Below are the code and all the weights of a small trained network. Each question names an input and a class and asks about switching units off, where a switched-off unit gives its printed mean instead of its output.

import numpy as np


def w(rows, s, z=0):
    codes = np.array(rows[::2]) - 128.0
    scale = np.full(codes.shape[1], s)
    scale[-1] = z or s
    return codes * scale


def norm(h):
    return h / np.sqrt((h * h).mean(-1, keepdims=True) + 1e-5)


def f(y):
    return y / 2 * (1 + np.tanh(0.7978845608 * (y + 0.044715 * y**3)))


def log_softmax(a):
    a = a - a.max(-1, keepdims=True)
    return a - np.log(np.exp(a).sum(-1, keepdims=True))


def net(x, mask):
    res = np.array(x, float).reshape(1, 7) / 4 @ E
    u = 0
    for l in range(3):
        y = f(norm(res) @ A[l][:, :-1].T + A[l][:, -1])
        res = res + np.where(mask[u : u + 8], y, B[l][:, -1]) @ B[l][:, :-1]
        u += 8
    return log_softmax(norm(res)[-1] @ U[:, :-1].T + U[:, -1])


A, B = {}, {}
E = w([
[125,124,130,130,132],'x0',
[159,205,247,173,131],'x1',
[139,153,82,255,66],'x2',
[134,134,123,124,123],'x3',
[134,136,123,124,126],'x4',
[22,144,170,110,57],'x5',
[121,114,136,132,128],'x6',
],0.0085)
A[0] = w([
[99,162,90,111,118,254],'0.n0',
[24,178,88,115,79,170],'0.n1',
[109,128,118,222,125,68],'0.n2',
[137,178,207,205,105,38],'0.n3',
[22,228,157,88,89,75],'0.n4',
[89,160,99,195,118,68],'0.n5',
[97,124,153,80,211,98],'0.n6',
[161,148,252,85,148,26],'0.n7',
],0.011,0.003)
B[0] = w([
[33,44,154,127,93,185],'0.n0',
[94,65,134,218,179,243],'0.n1',
[202,110,85,79,68,210],'0.n2',
[44,208,57,151,175,254],'0.n3',
[172,4,255,183,146,252],'0.n4',
[196,134,159,198,15,194],'0.n5',
[184,148,124,76,39,202],'0.n6',
[93,178,49,94,163,244],'0.n7',
],0.0075,0.0052)
A[1] = w([
[221,121,88,132,207,65],'1.n0',
[106,109,81,254,150,238],'1.n1',
[194,165,63,129,177,90],'1.n2',
[101,82,44,144,115,32],'1.n3',
[139,47,100,121,124,118],'1.n4',
[140,98,176,72,98,5],'1.n5',
[133,69,119,102,120,73],'1.n6',
[244,111,97,160,180,52],'1.n7',
],0.0099,0.0022)
B[1] = w([
[78,52,254,166,183,174],'1.n0',
[136,124,131,28,149,255],'1.n1',
[59,4,170,147,147,182],'1.n2',
[86,172,85,150,125,158],'1.n3',
[121,194,113,160,207,166],'1.n4',
[217,162,167,82,130,136],'1.n5',
[109,154,105,122,178,144],'1.n6',
[128,116,197,214,88,176],'1.n7',
],0.0078,0.0079)
A[2] = w([
[146,226,232,157,151,108],'2.n0',
[159,134,73,168,226,252],'2.n1',
[109,175,109,168,176,95],'2.n2',
[140,230,207,152,185,38],'2.n3',
[145,125,77,247,87,119],'2.n4',
[124,116,92,222,61,61],'2.n5',
[96,37,80,103,191,131],'2.n6',
[70,109,177,60,210,88],'2.n7',
],0.011,0.0025)
B[2] = w([
[79,104,62,151,124,207],'2.n0',
[30,107,129,146,22,184],'2.n1',
[85,127,92,80,129,148],'2.n2',
[91,113,34,145,70,188],'2.n3',
[183,141,173,8,163,237],'2.n4',
[215,160,142,91,202,218],'2.n5',
[107,199,110,170,99,222],'2.n6',
[223,157,122,114,123,254],'2.n7',
],0.011,0.0068)
U = w([
[196,172,140,44,179,255],'0',
[4,166,28,163,121,72],'1',
[93,21,221,221,152,44],'2',
],0.013,0.002)

Each question gives the input, the list of numbers given to net, and the class t.
The units are the neurons (one row each of A and B). Each row of codes is followed by its name. A weight is (code - 128) times the scale printed after its matrix; where a second scale follows, it is the last column's (A, B and U).
mask holds one flag per neuron, layer by layer. A switched-off neuron (its flag False) gives its mean, the last column of its row in B, instead of its output. The means were averaged over made-up inputs and are rounded, as every weight is.
A unit's drop is (log p(t) with every unit on - log p(t) with that unit switched off) / (log p(t) with every unit on - log p(t) with every unit switched off).
The circuit of an input: a set's keep is (log p(t) with only the set's units on - log p(t) with every unit switched off) / (log p(t) with every unit on - log p(t) with every unit switched off). Starting from the 12 units with the biggest drops (on a tie, the unit counted first), units are removed one at a time, each time the one whose removal leaves the highest keep (on an exact tie, the one counted first), for as long as the keep stays at least 0.8.
circuit, biggest first: the units of the circuit, biggest drop first
unit that matters most: the unit with the biggest drop
k most important neurons: the k neurons with the biggest drops, biggest first
k most important neurons of layer l: the k neurons of layer l with the biggest drops, biggest first
drop when u is switched off: that unit's drop, to one decimal
input [4,6,4,-7,-2,-8,-7], class 2: unit that matters most : 1.n2
input [7,-6,6,-4,-1,-8,5], class 2: 4 most important neurons : [1.n0 1.n7 0.n3 0.n7]
input [4,3,8,6,5,8,2], class 0: circuit, biggest first : [2.n4 2.n5]
input [-7,-3,5,-1,-4,6,-7], class 2: 3 most important neurons : [0.n4 0.n1 0.n0]
input [-1,-2,-5,0,0,6,8], class 2: 3 most important neurons of layer 0 : [0.n4 0.n1 0.n2]
input [1,4,6,6,-6,6,-5], class 0: 2 most important neurons of layer 1 : [1.n0 1.n2]
input [-5,8,-6,6,1,7,-4], class 1: 4 most important neurons : [0.n7 2.n0 2.n3 1.n1]
input [3,1,-5,7,-6,7,-3], class 2: 2 most important neurons of layer 2 : [2.n4 2.n5]
input [5,7,-2,0,0,-7,2], class 1: 2 most important neurons : [0.n4 0.n7]
input [-7,-8,-2,-6,5,-8,-7], class 1: 2 most important neurons : [0.n4 2.n6]
input [7,-1,4,-6,6,4,7], class 0: 2 most important neurons of layer 0 : [0.n5 0.n2]
input [-3,-5,0,6,2,-5,7], class 1: 3 most important neurons : [2.n6 0.n4 1.n3]
input [1,-5,5,6,0,3,-2], class 0: 2 most important neurons : [0.n5 2.n4]
input [-2,-3,0,3,2,5,2], class 2: circuit, biggest first : [0.n4]
input [4,-6,7,8,4,2,1], class 0: 2 most important neurons : [0.n5 2.n4]
input [-1,-5,-3,1,6,-5,5], class 1: 2 most important neurons : [2.n6 0.n4]
input [-7,7,1,6,6,6,1], class 1: 2 most important neurons of layer 0 : [0.n3 0.n7]
input [8,-4,7,-4,0,-6,-2], class 0: drop when 0.n4 is switched off : 0.2
input [-5,-4,8,-5,0,-1,-5], class 0: drop when 2.n0 is switched off : 0.0
input [-4,-3,-3,1,5,-5,0], class 2: unit that matters most : 1.n0
